Below are the code and all the weights of a small trained network. Each question names an input and a class and asks about switching units off, where a switched-off unit gives its printed mean instead of its output.

import numpy as np


def w(rows, s, z=0):
    codes = np.array(rows[::2]) - 128.0
    scale = np.full(codes.shape[1], s)
    scale[-1] = z or s
    return codes * scale


def f(y):
    return y / 2 * (1 + np.tanh(0.7978845608 * (y + 0.044715 * y**3)))


def log_softmax(a):
    a = a - a.max(-1, keepdims=True)
    return a - np.log(np.exp(a).sum(-1, keepdims=True))


def net(x, mask):
    res = np.array(x, float).reshape(1, 5) / 4 @ E
    y = f(res @ A[0][:, :-1].T + A[0][:, -1])
    res = res + np.where(mask, y, B[0][:, -1]) @ B[0][:, :-1]
    return log_softmax(res[-1] @ U[:, :-1].T + U[:, -1])


A, B = {}, {}
E = w([
[121,107,155,93],'x0',
[186,232,255,122],'x1',
[44,175,29,140],'x2',
[188,165,10,115],'x3',
[51,143,226,222],'x4',
],0.0084)
A[0] = w([
[121,198,94,33,212],'neuron 1',
[123,40,166,46,193],'neuron 2',
[242,53,185,120,194],'neuron 3',
[123,79,80,84,234],'neuron 4',
[196,254,116,75,231],'neuron 5',
[22,50,173,134,253],'neuron 6',
[188,107,97,125,56],'neuron 7',
[92,85,81,132,198],'neuron 8',
[18,83,60,102,213],'neuron 9',
],0.0092,0.0041)
B[0] = w([
[111,79,151,60,205],'neuron 1',
[210,22,74,130,190],'neuron 2',
[118,122,76,118,232],'neuron 3',
[201,160,129,69,217],'neuron 4',
[99,148,198,2,255],'neuron 5',
[251,193,167,152,229],'neuron 6',
[94,80,157,164,154],'neuron 7',
[99,197,105,79,201],'neuron 8',
[125,215,153,44,248],'neuron 9',
],0.0088,0.0089)
U = w([
[139,125,192,1,183],'0',
[175,114,177,179,79],'1',
[146,1,112,128,86],'2',
[109,197,142,245,159],'3',
[45,37,121,157,2],'4',
[187,51,106,149,113],'5',
],0.0099,0.0049)

Each question gives the input, the list of numbers given to net, and the class t.
The units are the neurons (one row each of A and B). Each row of codes is followed by its name. A weight is (code - 128) times the scale printed after its matrix; where a second scale follows, it is the last column's (A, B and U).
mask holds one flag per neuron, in row order. A switched-off neuron (its flag False) gives its mean, the last column of its row in B, instead of its output. The means were averaged over made-up inputs and are rounded, as every weight is.
A unit's drop is (log p(t) with every unit on - log p(t) with that unit switched off) / (log p(t) with every unit on - log p(t) with every unit switched off).
The circuit of an input: a set's keep is (log p(t) with only the set's units on - log p(t) with every unit switched off) / (log p(t) with every unit on - log p(t) with every unit switched off). Starting from all 9 units, units are removed one at a time, each time the one whose removal leaves the highest keep (on an exact tie, the one counted first), for as long as the keep stays at least 0.8.
circuit, biggest first: the units of the circuit, biggest drop first
unit that matters most: the unit with the biggest drop
k most important neurons: the k neurons with the biggest drops, biggest first
drop of u: that unit's drop, to one decimal
input [3,8,-7,-7,1], class 1: 2 most important neurons	neuron 9; neuron 1
input [2,-1,-4,-4,4], class 1: unit that matters most	neuron 6
input [3,-3,-2,-1,-1], class 5: circuit, biggest first	neuron 5; neuron 2
input [-3,-4,-6,1,2], class 5: circuit, biggest first	neuron 5; neuron 9
input [-8,-7,-8,4,-2], class 2: circuit, biggest first	neuron 5; neuron 6
input [-4,-3,-5,-1,5], class 3: circuit, biggest first	neuron 5; neuron 1
input [-8,-5,-7,-4,2], class 1: circuit, biggest first	neuron 6; neuron 5
input [-2,3,-6,-1,8], class 3: circuit, biggest first	neuron 5; neuron 1
input [1,-1,-4,-1,-5], class 2: circuit, biggest first	neuron 9; neuron 2; neuron 5
input [6,7,8,-2,5], class 3: 2 most important neurons	neuron 9; neuron 4
input [6,-7,-6,2,-2], class 5: 3 most important neurons	neuron 5; neuron 2; neuron 1
input [3,-7,-8,5,-5], class 5: 3 most important neurons	neuron 5; neuron 2; neuron 4
input [0,3,-6,-7,-7], class 2: 2 most important neurons	neuron 2; neuron 9
input [-1,-3,-4,6,5], class 5: circuit, biggest first	neuron 5
input [8,-1,4,-2,5], class 3: circuit, biggest first	neuron 5; neuron 1
input [7,-3,-4,-8,7], class 1: drop of neuron 6	0.4
input [6,-3,-7,6,-6], class 2: drop of neuron 7	0.2
input [-8,0,1,-7,1], class 1: drop of neuron 1	-0.1
input [6,1,-3,-2,-2], class 5: drop of neuron 9	0.2
input [-1,2,-2,-2,4], class 3: unit that matters most	neuron 5
